Here is a tiny trained network, its code and every weight. The questions are about switching its units off for an input and a class, where a switched-off unit gives its printed mean instead of its output.

import numpy as np


def w(rows, s, z=0):
    codes = np.array(rows[::2]) - 128.0
    scale = np.full(codes.shape[1], s)
    scale[-1] = z or s
    return codes * scale


def f(y):
    return y / 2 * (1 + np.tanh(0.7978845608 * (y + 0.044715 * y**3)))


def log_softmax(a):
    a = a - a.max(-1, keepdims=True)
    return a - np.log(np.exp(a).sum(-1, keepdims=True))


def net(x, mask):
    res = np.array(x, float).reshape(1, 8) / 4 @ E
    y = f(res @ A[0][:, :-1].T + A[0][:, -1])
    res = res + np.where(mask, y, B[0][:, -1]) @ B[0][:, :-1]
    return log_softmax(res[-1] @ U[:, :-1].T + U[:, -1])


A, B = {}, {}
E = w([
[129,135,123,134,128,119],'x0',
[129,131,127,130,132,128],'x1',
[129,135,125,133,129,122],'x2',
[128,125,129,125,127,131],'x3',
[241,109,63,26,94,93],'x4',
[26,212,72,47,123,158],'x5',
[139,204,246,73,137,51],'x6',
[127,128,128,129,122,125],'x7',
],0.012)
A[0] = w([
[97,106,132,110,102,121,122],'n0',
[118,128,134,130,122,119,139],'n1',
[107,157,108,107,135,136,166],'n2',
[184,110,42,102,141,151,125],'n3',
[161,153,157,90,122,110,37],'n4',
[130,171,179,144,124,141,143],'n5',
[60,70,132,156,132,137,176],'n6',
[168,99,40,113,139,142,104],'n7',
[181,107,156,170,135,133,231],'n8',
[134,97,91,132,147,104,88],'n9',
[205,185,194,40,141,107,16],'n10',
[86,92,130,153,126,135,130],'n11',
[128,112,142,136,106,114,146],'n12',
[87,131,107,216,155,190,201],'n13',
[105,143,117,107,119,134,147],'n14',
[123,127,159,147,128,113,94],'n15',
[163,142,130,106,160,137,120],'n16',
[107,131,128,121,150,107,91],'n17',
[115,153,180,127,155,123,110],'n18',
[181,83,161,174,143,117,254],'n19',
[151,144,146,95,133,107,64],'n20',
[150,121,142,149,111,126,176],'n21',
[135,123,139,139,118,123,150],'n22',
[106,110,170,146,125,95,107],'n23',
[135,114,126,129,135,120,122],'n24',
[83,154,97,87,144,133,175],'n25',
[124,118,139,132,112,124,116],'n26',
[102,134,178,128,136,112,135],'n27',
[88,182,251,142,141,123,118],'n28',
[114,137,153,140,130,115,107],'n29',
],0.023,0.0095)
B[0] = w([
[125,132,152,127,108,115,136],'n0',
[128,101,138,119,128,83,135],'n1',
[102,146,173,124,113,128,172],'n2',
[98,90,116,90,84,200,202],'n3',
[124,184,91,140,126,98,157],'n4',
[117,101,154,130,188,153,179],'n5',
[122,193,101,146,131,68,194],'n6',
[130,69,157,83,86,176,197],'n7',
[151,94,31,123,165,133,204],'n8',
[147,137,119,116,84,140,149],'n9',
[118,252,66,153,159,44,204],'n10',
[128,191,106,119,146,113,167],'n11',
[154,127,118,97,150,128,142],'n12',
[127,254,67,159,151,52,232],'n13',
[115,149,172,118,119,128,161],'n14',
[84,96,101,127,179,120,153],'n15',
[129,159,113,131,123,123,142],'n16',
[148,130,151,124,134,130,138],'n17',
[160,87,170,127,118,144,179],'n18',
[189,97,25,156,124,132,224],'n19',
[129,177,99,138,125,105,151],'n20',
[124,103,85,118,149,122,159],'n21',
[136,126,112,122,145,135,141],'n22',
[77,96,100,124,206,123,166],'n23',
[136,116,113,148,93,123,134],'n24',
[89,154,196,113,107,128,197],'n25',
[125,119,117,149,121,134,130],'n26',
[146,86,168,138,128,127,178],'n27',
[152,8,210,137,136,170,251],'n28',
[128,97,138,126,133,136,153],'n29',
],0.038,0.03)
U = w([
[187,173,26,141,157,66,223],'0',
[78,246,173,123,113,54,252],'1',
[210,34,103,146,192,138,18],'2',
[112,106,254,134,140,135,49],'3',
[180,66,44,60,91,189,29],'4',
[80,132,175,43,51,179,110],'5',
],0.0068,0.0037)

Each question gives the input, the list of numbers given to net, and the class t.
The units are the neurons (one row each of A and B). Each row of codes is followed by its name. A weight is (code - 128) times the scale printed after its matrix; where a second scale follows, it is the last column's (A, B and U).
mask holds one flag per neuron, in row order. A switched-off neuron (its flag False) gives its mean, the last column of its row in B, instead of its output. The means were averaged over made-up inputs and are rounded, as every weight is.
A unit's drop is (log p(t) with every unit on - log p(t) with that unit switched off) / (log p(t) with every unit on - log p(t) with every unit switched off).
The circuit of an input: a set's keep is (log p(t) with only the set's units on - log p(t) with every unit switched off) / (log p(t) with every unit on - log p(t) with every unit switched off). Starting from the 12 units with the biggest drops (on a tie, the unit counted first), units are removed one at a time, each time the one whose removal leaves the highest keep (on an exact tie, the one counted first), for as long as the keep stays at least 0.8.
units of the circuit, in order: the units of the circuit, biggest drop first
unit that matters most: the unit with the biggest drop
k most important neurons: the k neurons with the biggest drops, biggest first
drop of u: that unit's drop, to one decimal
input [-7,-1,-8,-8,1,-1,-1,-4], class 4: unit that matters most -> n13
input [7,-4,8,0,-1,1,8,-8], class 3: units of the circuit, in order -> (n28, n19)
input [-3,2,-5,-2,0,-6,7,0], class 2: 2 most important neurons -> (n28, n13)
input [7,-6,5,0,5,1,7,1], class 1: 2 most important neurons -> (n19, n8)
input [3,6,1,4,7,-7,0,8], class 4: 2 most important neurons -> (n13, n3)
input [-6,-4,-4,-7,6,-4,0,-8], class 4: 3 most important neurons -> (n13, n3, n7)
input [-1,5,-4,8,6,5,0,0], class 5: 2 most important neurons -> (n13, n3)
input [3,-2,1,-7,-7,0,1,3], class 2: 2 most important neurons -> (n28, n10)
input [-6,0,0,-4,-4,5,1,-4], class 3: 2 most important neurons -> (n10, n28)
input [3,8,4,8,0,8,8,-4], class 3: 2 most important neurons -> (n28, n13)
input [-5,-6,8,-6,3,1,-3,7], class 5: 2 most important neurons -> (n19, n8)
input [1,-2,4,-1,-6,1,4,3], class 3: 2 most important neurons -> (n19, n8)
input [-5,-4,-8,-8,-5,-8,1,-7], class 2: drop of n10 -> 1.4
input [3,2,3,8,-3,-8,1,-6], class 2: units of the circuit, in order -> (n10)
input [-5,-3,-6,-6,-1,5,0,3], class 1: drop of n28 -> 0.5
input [-7,4,0,8,4,-5,0,-5], class 4: drop of n13 -> 1.3
input [2,-8,-7,-8,-1,-5,8,-1], class 2: drop of n28 -> 2.9
